Each row is followed by its class.
 .14 -.23 -.04 -.03  .17 -.12 -.11 -.07 -.14 -.06  .15  .00  .12 -.07 -.08 -.08  .07 -.03  .12  .18  .03  .01 -.27  .31 -.05  .07  .00  .01  .01 -.04  .13 -.06  .05 -.01  .07  .00 -.01 -.14  .01  .05 -.02  .05  .22 -.07  .06 -.04  .08
k919
-.06  .22  .07  .01 -.07  .03  .07  .09  .19 -.16  .03  .03 -.04  .00 -.09 -.22 -.02 -.04 -.23 -.24 -.01 -.08 -.16 -.10  .02 -.13 -.05  .00  .01  .01  .01  .07 -.03  .10 -.01 -.03 -.02 -.09  .04 -.33 -.03 -.06 -.05  .01  .01  .05 -.12
k582
 .12 -.11 -.16 -.14  .29 -.28 -.10  .05 -.20 -.17 -.07 -.12  .04 -.13  .13 -.03  .16 -.07  .03 -.24  .16 -.05 -.06  .36  .01  .09  .02  .11  .07 -.05 -.15 -.08  .05  .08  .13  .01 -.11 -.12  .02  .02  .04 -.15  .25 -.01 -.08 -.17  .08
k20
 .07 -.21 -.07  .01  .22 -.19 -.11 -.18 -.19 -.06  .12 -.01  .18 -.06  .02 -.02  .12 -.07  .17  .09 -.01 -.08 -.25  .26 -.07  .08  .08  .01  .06 -.06  .15 -.09  .03  .03  .08 -.02 -.04 -.12  .01  .12 -.01  .04  .27 -.04  .06 -.01  .04
k919
-.07  .17  .13  .12 -.07  .12  .10  .11  .02 -.01  .13  .12 -.03  .16  .09 -.03 -.04 -.18 -.21 -.09 -.03 -.16 -.11 -.15 -.09 -.18 -.05 -.03 -.01  .05  .06  .06  .01 -.07 -.04 -.15  .14  .01  .03 -.14  .14 -.01 -.06  .04 -.03  .00 -.13
k582
-.02  .14  .09 -.03  .02 -.01  .12  .15  .13 -.18 -.07  .06 -.06 -.06 -.06 -.06  .07 -.10 -.26 -.25  .00 -.05 -.13 -.06  .03 -.11 -.07 -.03  .01 -.04 -.06  .06 -.09  .12  .01 -.03  .05 -.06 -.01 -.26  .00 -.04 -.04  .02  .06 -.02 -.11
k977
 .11 -.25 -.12 -.10  .29 -.27 -.12 -.13 -.04  .05 -.04 -.12  .14 -.28 -.12 -.07  .15  .35  .26  .11 -.06  .17 -.34  .33  .12  .21 -.05  .06  .00 -.14  .07 -.01  .00  .12  .09  .08 -.15 -.17 -.05  .02 -.01  .08  .27 -.17  .14 -.02  .24
k919
 .19 -.02  .13  .09 -.06 -.03 -.05  .02 -.14  .09  .42  .08  .14  .24 -.02 -.06  .04 -.38  .04  .14 -.05 -.16 -.33  .02 -.21 -.24  .07 -.01  .06  .07  .33 -.02  .03 -.11 -.02 -.18  .19 -.09  .24  .08 -.04  .02  .12  .01 -.02  .02 -.23
k20
 .07  .17 -.03 -.02  .09 -.02  .08  .13  .13 -.16 -.24 -.04 -.13 -.11  .01 -.03  .01  .03 -.28 -.37  .01  .04  .06  .02  .15 -.01 -.02  .08 -.03 -.12 -.19  .03 -.10  .17  .03  .05 -.13 -.07 -.08 -.31  .10 -.02 -.03  .10  .02 -.01 -.04
k977
 .00  .04  .06 -.02 -.01 -.07  .00  .11 -.09 -.21  .03  .09 -.02  .02  .00 -.10  .06 -.19 -.29 -.24  .02 -.08 -.10  .06  .01 -.10 -.03  .03 -.01 -.04  .10 -.03 -.01  .09 -.02 -.07  .07 -.08  .03 -.21  .06 -.07  .04 -.05 -.02 -.07 -.09
k20
 .00  .28  .12 -.01 -.04  .01  .08  .38  .03 -.18 -.13  .02 -.20  .09  .25  .03  .04 -.21 -.43 -.54  .19 -.14  .31  .04  .03 -.15  .05  .06  .01  .02 -.24  .05 -.07  .09  .02 -.07 -.05  .03 -.03 -.23  .07  .01 -.11  .19 -.14 -.09 -.21
k977
 .09  .04  .08 -.02  .09 -.17 -.01  .18 -.16 -.19  .15 -.05  .00  .15  .16 -.01  .14 -.31 -.13 -.21  .13 -.11 -.18  .16 -.07 -.12  .05  .05  .06  .03  .06 -.05  .05  .06  .08 -.12 -.01 -.11  .01 -.11  .01  .01  .15  .07  .03 -.06 -.13
k20
 .10 -.15 -.14 -.13  .22 -.22 -.06 -.03  .03 -.06 -.18 -.21  .05 -.26 -.04 -.15  .06  .18  .01 -.04  .02  .24 -.22  .24  .12  .22 -.20  .15  .02 -.10  .02 -.06 -.01  .12  .07  .07 -.13 -.15 -.06 -.14 -.04 -.01  .14 -.14  .16 -.01  .11
k20
 .01 -.07 -.12 -.19  .18 -.16 -.27  .00  .11 -.20 -.21 -.12 -.01 -.33 -.10 -.04  .05  .19 -.03 -.18  .03  .07 -.14  .24  .16  .22 -.14  .08  .00 -.22 -.12 -.03 -.13  .20  .06  .11 -.17 -.14 -.08 -.30  .03  .01  .19 -.08  .08 -.08  .10
k977
 .20 -.19 -.10 -.11  .26 -.68 -.18 -.02 -.23 -.09  .09 -.10  .10 -.04  .15  .00  .17 -.12  .20 -.05  .14 -.01 -.09  .42 -.02  .10  .12  .05  .12  .03  .06 -.12  .11 -.03  .08 -.06 -.03 -.07  .03  .08 -.01 -.01  .28  .01 -.01 -.10  .06
k20
 .07 -.16 -.06 -.07  .17 -.24 -.14 -.01 -.13 -.09 -.20 -.09  .09 -.10 -.02 -.05  .18 -.04  .09  .02  .05  .03 -.24  .30  .00  .08  .01  .07  .12 -.02  .23 -.07  .05  .08  .10 -.04  .01 -.15 -.01  .03  .06  .03  .21 -.06  .05 -.04  .10
k20
 .00  .13 -.01 -.11  .08 -.08 -.02  .13  .02 -.24 -.05  .01 -.06 -.06  .02 -.10  .07 -.02 -.30 -.45  .11 -.06 -.09  .08  .15 -.11 -.09  .07  .05 -.02 -.12 -.03 -.13  .22  .05 -.04 -.06 -.09  .00 -.32  .05  .00  .04  .04  .03 -.07 -.13
k582
 .01  .21  .14 -.02 -.06  .00  .11  .21  .05 -.28  .11 -.01 -.07  .08  .09 -.06  .07 -.25 -.42 -.45  .10 -.17 -.09  .06  .03 -.20 -.06  .04  .07  .01 -.04  .02 -.09  .05 -.07 -.10  .06 -.05  .06 -.33  .07 -.01  .00  .13 -.04  .04 -.19
k977
-.04  .16  .10  .04 -.11 -.01  .08  .16  .00 -.25  .08  .05 -.04  .11  .10 -.06  .10 -.26 -.32 -.30  .06 -.15 -.10  .01 -.01 -.26 -.01  .05  .04  .08  .05  .02 -.05  .06  .00 -.13  .08 -.07  .08 -.22  .07 -.02 -.04  .10 -.05 -.06 -.18
k582
 .00 -.21 -.09 -.04 -.02 -.10 -.04 -.19  .06 -.10 -.02 -.06  .10 -.20 -.21 -.07 -.02  .20  .13  .18 -.12  .13 -.39  .09  .11  .19 -.09 -.02 -.01 -.09  .08  .04 -.01  .07  .04  .06 -.19 -.16 -.03 -.07 -.04 -.03  .16 -.25  .27  .08  .11
k582
 .05  .30  .08 -.09 -.03 -.04  .12  .38  .04 -.33 -.18 -.04 -.19 -.02  .19 -.09  .12 -.24 -.53 -.67  .21 -.15  .21  .09  .07 -.15  .01  .08  .02 -.08 -.32  .01 -.12  .15  .04 -.05 -.02 -.03  .05 -.32  .09  .01 -.05  .21 -.09 -.09 -.02
k977
-.11  .20  .10  .00 -.09  .04  .14  .19  .20 -.18  .01  .04 -.08  .06  .04 -.09 -.04 -.16 -.31 -.27 -.02 -.12 -.06 -.08  .01 -.16  .04  .02 -.01  .00 -.01  .32 -.08  .14 -.02 -.10  .05 -.08  .03 -.27  .07 -.04 -.10  .03 -.06 -.05 -.18
k582
 .07  .04  .01 -.03  .06 -.12  .18  .27 -.10 -.22  .06 -.03 -.05  .06  .09 -.13  .17 -.29 -.25 -.34  .12 -.16 -.04  .19  .01 -.12  .06  .04  .05  .03  .03 -.05 -.03  .06  .03 -.10  .02 -.07  .09 -.16 -.10 -.12  .10  .12 -.05 -.10 -.14
k20
-.01  .05  .03 -.03  .12 -.02  .17  .11  .10 -.11  .03  .02  .01  .00 -.03 -.06  .05 -.09 -.06 -.13  .05 -.02 -.14  .04  .02 -.06 -.03  .06  .02 -.02  .07 -.02 -.05  .08  .03  .00 -.01 -.07 -.01 -.16  .07  .04  .00 -.03  .05 -.01 -.05
k20
 .01 -.01  .07 -.01 -.03 -.08  .01 -.02 -.08 -.09  .21  .06  .12  .01 -.12 -.05  .00 -.19 -.04  .04 -.07 -.07 -.36  .07 -.07 -.07  .04 -.01  .02  .03  .24 -.01  .00  .06  .06 -.09  .05 -.14  .06 -.13 -.05 -.02  .18 -.04  .05  .03 -.13
k919
 .05 -.11 -.13 -.09  .19 -.14 -.10 -.05 -.05 -.09 -.08 -.08  .12 -.20 -.02 -.03  .05  .17  .09 -.09  .03  .12 -.02  .20  .11  .20 -.05  .06 -.04 -.11 -.13  .00  .05  .13  .08  .08 -.19 -.08  .05 -.04  .04  .07  .13 -.11  .16 -.02  .13
k919
 .03  .04  .06  .02 -.01 -.10  .04  .10 -.06 -.11  .13 -.02 -.05  .09  .09 -.07  .10 -.22 -.13 -.15  .06 -.14 -.10  .09 -.06 -.12 -.03 -.03  .03  .00  .12 -.01  .00  .02  .06 -.07  .09 -.05  .05 -.11 -.06 -.01  .09  .03 -.08 -.11 -.12
k20
 .00 -.05  .02  .09  .03 -.14  .02  .06 -.10 -.15  .15  .00  .03 -.05 -.05 -.08  .10 -.22 -.08 -.08  .01 -.09 -.26  .12 -.03 -.05  .01 -.15 -.08 -.04  .09 -.01  .02  .10  .05 -.06  .05 -.18  .05 -.14 -.13  .05  .16 -.01 -.03 -.05 -.08
k582
